Below is a small trained network, with its code and all its weights. Each question gives an input and a class and asks what happens when units are switched off, that is, made to give their printed mean instead of their output.

import numpy as np


def w(rows, s, z=0):
    codes = np.array(rows[::2]) - 128.0
    scale = np.full(codes.shape[1], s)
    scale[-1] = z or s
    return codes * scale


def norm(h):
    return h / np.sqrt((h * h).mean(-1, keepdims=True) + 1e-5)


def f(y):
    return np.maximum(y, 0)


def log_softmax(a):
    a = a - a.max(-1, keepdims=True)
    return a - np.log(np.exp(a).sum(-1, keepdims=True))


def net(x, mask):
    res = np.array(x, float).reshape(1, 3) / 4 @ E
    u = 0
    for l in range(3):
        y = f(norm(res) @ A[l][:, :-1].T + A[l][:, -1])
        res = res + np.where(mask[u : u + 5], y, B[l][:, -1]) @ B[l][:, :-1]
        u += 5
    return log_softmax(norm(res)[-1] @ U[:, :-1].T + U[:, -1])


A, B = {}, {}
E = w([
[255,199,128,110],'x0',
[198,85,86,167],'x1',
[108,214,37,206],'x2',
],0.0056)
A[0] = w([
[157,30,88,145,178],'0.n1',
[133,85,150,124,196],'0.n2',
[132,163,157,1,11],'0.n3',
[118,105,147,38,72],'0.n4',
[141,97,187,6,2],'0.n5',
],0.0095,0.0023)
B[0] = w([
[186,132,156,136,221],'0.n1',
[161,81,93,143,195],'0.n2',
[229,153,195,130,222],'0.n3',
[109,124,117,74,204],'0.n4',
[131,254,107,142,253],'0.n5',
],0.0088,0.0044)
A[1] = w([
[151,176,34,197,120],'1.n1',
[190,154,49,216,254],'1.n2',
[48,132,200,10,106],'1.n3',
[110,107,54,255,227],'1.n4',
[182,232,204,161,83],'1.n5',
],0.0093,0.003)
B[1] = w([
[67,185,125,90,204],'1.n1',
[2,101,209,49,254],'1.n2',
[136,75,74,3,179],'1.n3',
[73,223,204,193,223],'1.n4',
[180,134,129,208,241],'1.n5',
],0.0077,0.008)
A[2] = w([
[170,168,132,151,174],'2.n1',
[145,142,180,134,108],'2.n2',
[106,219,86,122,146],'2.n3',
[142,111,178,133,253],'2.n4',
[183,169,136,247,82],'2.n5',
],0.015,0.0028)
B[2] = w([
[62,130,121,53,221],'2.n1',
[112,94,111,147,231],'2.n2',
[107,100,203,185,254],'2.n3',
[167,75,32,178,237],'2.n4',
[141,174,65,2,214],'2.n5',
],0.01,0.0063)
U = w([
[85,241,255,210,121],'0',
[219,183,117,21,252],'1',
[247,37,102,183,4],'2',
],0.0097,0.0039)

Each question gives the input, the list of numbers given to net, and the class t.
The units are the neurons (one row each of A and B). Each row of codes is followed by its name. A weight is (code - 128) times the scale printed after its matrix; where a second scale follows, it is the last column's (A, B and U).
mask holds one flag per neuron, layer by layer. A switched-off neuron (its flag False) gives its mean, the last column of its row in B, instead of its output. The means were averaged over made-up inputs and are rounded, as every weight is.
A unit's drop is (log p(t) with every unit on - log p(t) with that unit switched off) / (log p(t) with every unit on - log p(t) with every unit switched off).
The circuit of an input: a set's keep is (log p(t) with only the set's units on - log p(t) with every unit switched off) / (log p(t) with every unit on - log p(t) with every unit switched off). Starting from the 12 units with the biggest drops (on a tie, the unit counted first), units are removed one at a time, each time the one whose removal leaves the highest keep (on an exact tie, the one counted first), for as long as the keep stays at least 0.8.
units of the circuit, in order: the units of the circuit, biggest drop first
most important unit: the unit with the biggest drop
k most important neurons: the k neurons with the biggest drops, biggest first
top k neurons in layer l: the k neurons of layer l with the biggest drops, biggest first
drop when u is switched off: that unit's drop, to one decimal
input [-8,-7,-3], class 1: units of the circuit, in order -> [1.n3]
input [-6,7,-1], class 2: units of the circuit, in order -> [0.n1; 2.n4]
input [-4,2,-1], class 2: 2 most important neurons -> [0.n5; 1.n5]
input [4,8,-7], class 2: top 2 neurons in layer 1 -> [1.n4; 1.n2]
input [6,8,-3], class 2: units of the circuit, in order -> [1.n2; 2.n5; 2.n4]
input [0,-5,-1], class 1: 2 most important neurons -> [0.n3; 1.n2]
input [-3,0,-3], class 1: 2 most important neurons -> [1.n4; 2.n4]
input [8,2,3], class 0: 2 most important neurons -> [1.n2; 0.n3]
input [-6,1,-7], class 1: 2 most important neurons -> [1.n3; 0.n5]
input [6,4,-1], class 2: units of the circuit, in order -> [1.n2; 0.n5; 2.n5; 2.n4]
input [-2,-1,-1], class 1: 2 most important neurons -> [1.n3; 0.n4]
input [4,7,1], class 0: 3 most important neurons -> [0.n3; 1.n2; 1.n1]
input [-5,1,-3], class 2: top 2 neurons in layer 2 -> [2.n5; 2.n1]
input [4,4,0], class 2: most important neuron -> [0.n5]
input [7,5,-1], class 2: 2 most important neurons -> [0.n5; 1.n2]
input [5,4,1], class 0: 2 most important neurons -> [0.n3; 1.n2]
input [7,8,-2], class 2: 2 most important neurons -> [0.n5; 1.n2]
input [7,5,5], class 0: drop when 1.n2 is switched off -> 0.3
input [1,-5,0], class 1: drop when 0.n3 is switched off -> 0.5
input [7,8,8], class 0: drop when 1.n2 is switched off -> 0.3
input [-1,4,-2], class 2: most important unit -> 0.n1
